Below are the code and all the weights of a small trained network. Each question names an input and a target symbol and asks about switching units off, where a switched-off unit gives its printed mean instead of its output.

import numpy as np


def w(rows, s, z=0):
    codes = np.array(rows[::2]) - 128.0
    scale = np.full(codes.shape[1], s)
    scale[-1] = z or s
    return codes * scale


def f(y):
    return y / 2 * (1 + np.tanh(0.7978845608 * (y + 0.044715 * y**3)))


def softmax(a):
    e = np.exp(a - a.max(-1, keepdims=True))
    return e / e.sum(-1, keepdims=True)


def log_softmax(a):
    a = a - a.max(-1, keepdims=True)
    return a - np.log(np.exp(a).sum(-1, keepdims=True))


def net(x, mask):
    ids = ['αγδηθλμπστφψ'.index(c) for c in x.split()]
    T = len(ids)
    res = E[ids] + P[:T]
    q, k, v = (res @ M[0].T for M in (Q, K, V))
    z = softmax(np.where(np.tri(T) > 0, q @ k.T / 4**0.5, -1e9)) @ v
    res = res + np.where(mask[0], z, O[0][:, -1]) @ O[0][:, :-1]
    y = f(res @ A[0][:, :-1].T + A[0][:, -1])
    res = res + np.where(mask[1:9], y, B[0][:, -1]) @ B[0][:, :-1]
    return log_softmax(res[-1] @ U[:, :-1].T + U[:, -1])


Q, K, V, O, A, B = {}, {}, {}, {}, {}, {}
E = w([
[76,106,165,135,130,164],'α',
[141,125,158,174,139,70],'γ',
[165,126,171,108,145,109],'δ',
[132,148,187,152,218,132],'η',
[75,125,146,196,152,101],'θ',
[22,80,79,122,131,162],'λ',
[104,106,114,114,138,134],'μ',
[7,49,80,160,53,109],'π',
[102,102,97,167,141,83],'σ',
[50,39,62,110,65,108],'τ',
[178,124,135,112,230,69],'φ',
[36,88,128,177,134,117],'ψ',
],0.017)
P = w([
[80,161,170,64,125,98],'0',
[172,166,108,137,173,156],'1',
[94,37,180,63,126,105],'2',
[40,84,192,88,98,149],'3',
[192,149,103,171,179,165],'4',
[26,140,145,149,100,35],'5',
[89,41,193,41,122,152],'6',
[202,137,93,183,162,182],'7',
[183,109,243,236,4,163],'8',
],0.02)
Q[0] = w([
[156,44,223,80,109,190],'h0',
[123,216,114,203,113,174],'h0',
[106,112,157,147,138,190],'h0',
[141,150,93,73,168,248],'h0',
],0.014)
K[0] = w([
[83,250,121,93,103,87],'h0',
[162,91,107,241,128,133],'h0',
[97,162,109,148,126,163],'h0',
[144,188,120,123,93,212],'h0',
],0.013)
V[0] = w([
[207,123,42,94,124,7],'h0',
[209,186,225,183,109,148],'h0',
[112,117,215,228,138,108],'h0',
[168,111,197,37,149,98],'h0',
],0.013)
O[0] = w([
[6,175,195,197,181,201,117],'h0',
[153,103,138,199,173,59,1],'h0',
[123,47,73,115,168,64,139],'h0',
[142,69,136,178,110,154,201],'h0',
],0.017,0.01)
A[0] = w([
[109,172,154,119,111,145,1],'n0',
[128,147,92,176,177,197,143],'n1',
[160,120,67,84,177,171,139],'n2',
[186,164,166,172,230,114,27],'n3',
[180,183,137,104,54,183,26],'n4',
[116,141,61,192,107,124,233],'n5',
[94,248,102,176,192,90,118],'n6',
[34,72,187,79,84,74,28],'n7',
],0.012)
B[0] = w([
[99,4,114,118,124,121,150],'n0',
[116,145,13,110,125,151,188],'n1',
[48,166,107,181,119,153,197],'n2',
[91,207,148,136,74,121,187],'n3',
[166,104,113,133,177,131,253],'n4',
[173,84,165,97,137,145,186],'n5',
[146,31,163,110,154,174,180],'n6',
[138,186,130,139,164,119,255],'n7',
],0.015,0.016)
U = w([
[121,68,81,120,25,142,74],'α',
[107,128,155,103,254,60,125],'γ',
[102,63,186,145,96,121,152],'δ',
[181,90,66,162,160,92,83],'η',
[74,111,101,88,178,49,138],'θ',
[227,146,82,138,206,137,103],'λ',
[167,158,211,62,26,162,245],'μ',
[129,198,114,56,244,90,55],'π',
[64,190,214,71,173,75,189],'σ',
[89,80,152,57,161,115,84],'τ',
[83,127,124,163,144,135,101],'φ',
[44,111,120,64,76,90,144],'ψ',
],0.0085,0.011)

Each question gives the input, a string of symbols that net reads in full, and the target symbol t.
The units are the heads (4 rows each of Q, K, V and O) and the neurons (one row each of A and B). Each row of codes is followed by its name. A weight is (code - 128) times the scale printed after its matrix; where a second scale follows, it is the last column's (O, A, B and U).
mask holds one flag per unit, heads first, then neurons. A switched-off unit (its flag False) gives its mean, the last column of its rows in O or B, instead of its output. The means were averaged over made-up inputs and are rounded, as every weight is.
A unit's drop is (log p(t) with every unit on - log p(t) with that unit switched off) / (log p(t) with every unit on - log p(t) with every unit switched off).
The circuit of an input: a set's keep is (log p(t) with only the set's units on - log p(t) with every unit switched off) / (log p(t) with every unit on - log p(t) with every unit switched off). Starting from all 9 units, units are removed one at a time, each time the one whose removal leaves the highest keep (on an exact tie, the one counted first), for as long as the keep stays at least 0.8.
circuit, biggest first: the units of the circuit, biggest drop first
unit that matters most: the unit with the biggest drop
top k neurons: the k neurons with the biggest drops, biggest first
input σ φ μ, target σ: circuit, biggest first : n7, h0, n1
input δ τ φ φ μ π τ δ θ, target π: circuit, biggest first : h0, n4
input μ τ σ μ δ ψ, target σ: unit that matters most : n7
input φ δ η μ, target φ: circuit, biggest first : h0, n1
input τ σ η δ, target τ: circuit, biggest first : n0, h0, n4
input γ σ τ, target γ: circuit, biggest first : h0, n7
input φ π π τ μ η, target π: top 4 neurons : n4, n7, n6, n3
input γ φ μ φ π, target ψ: circuit, biggest first : h0, n7
input η μ δ τ φ, target φ: top 4 neurons : n3, n1, n4, n7
input μ μ γ τ δ, target μ: circuit, biggest first : n3, h0, n4, n7
input τ δ η τ, target τ: circuit, biggest first : n0, h0, n4, n7
input δ τ φ φ τ μ μ, target δ: top 2 neurons : n4, n1
input μ μ δ δ σ, target τ: circuit, biggest first : n6, h0, n7
input μ τ δ γ, target μ: top neuron : n1
input μ σ μ σ η, target σ: circuit, biggest first : n3, h0
input φ φ η φ φ τ σ λ μ, target τ: top 2 neurons : n0, n4
input γ μ θ μ τ φ, target θ: top 2 neurons : n4, n2
input π π ψ μ μ τ α, target π: top 2 neurons : n4, n7
input φ α τ, target φ: top 2 neurons : n7, n1
input η λ φ δ θ, target γ: top 3 neurons : n6, n1, n5
input μ η δ, target μ: top neuron : n1
input φ μ φ μ τ φ σ, target φ: top 2 neurons : n1, n4
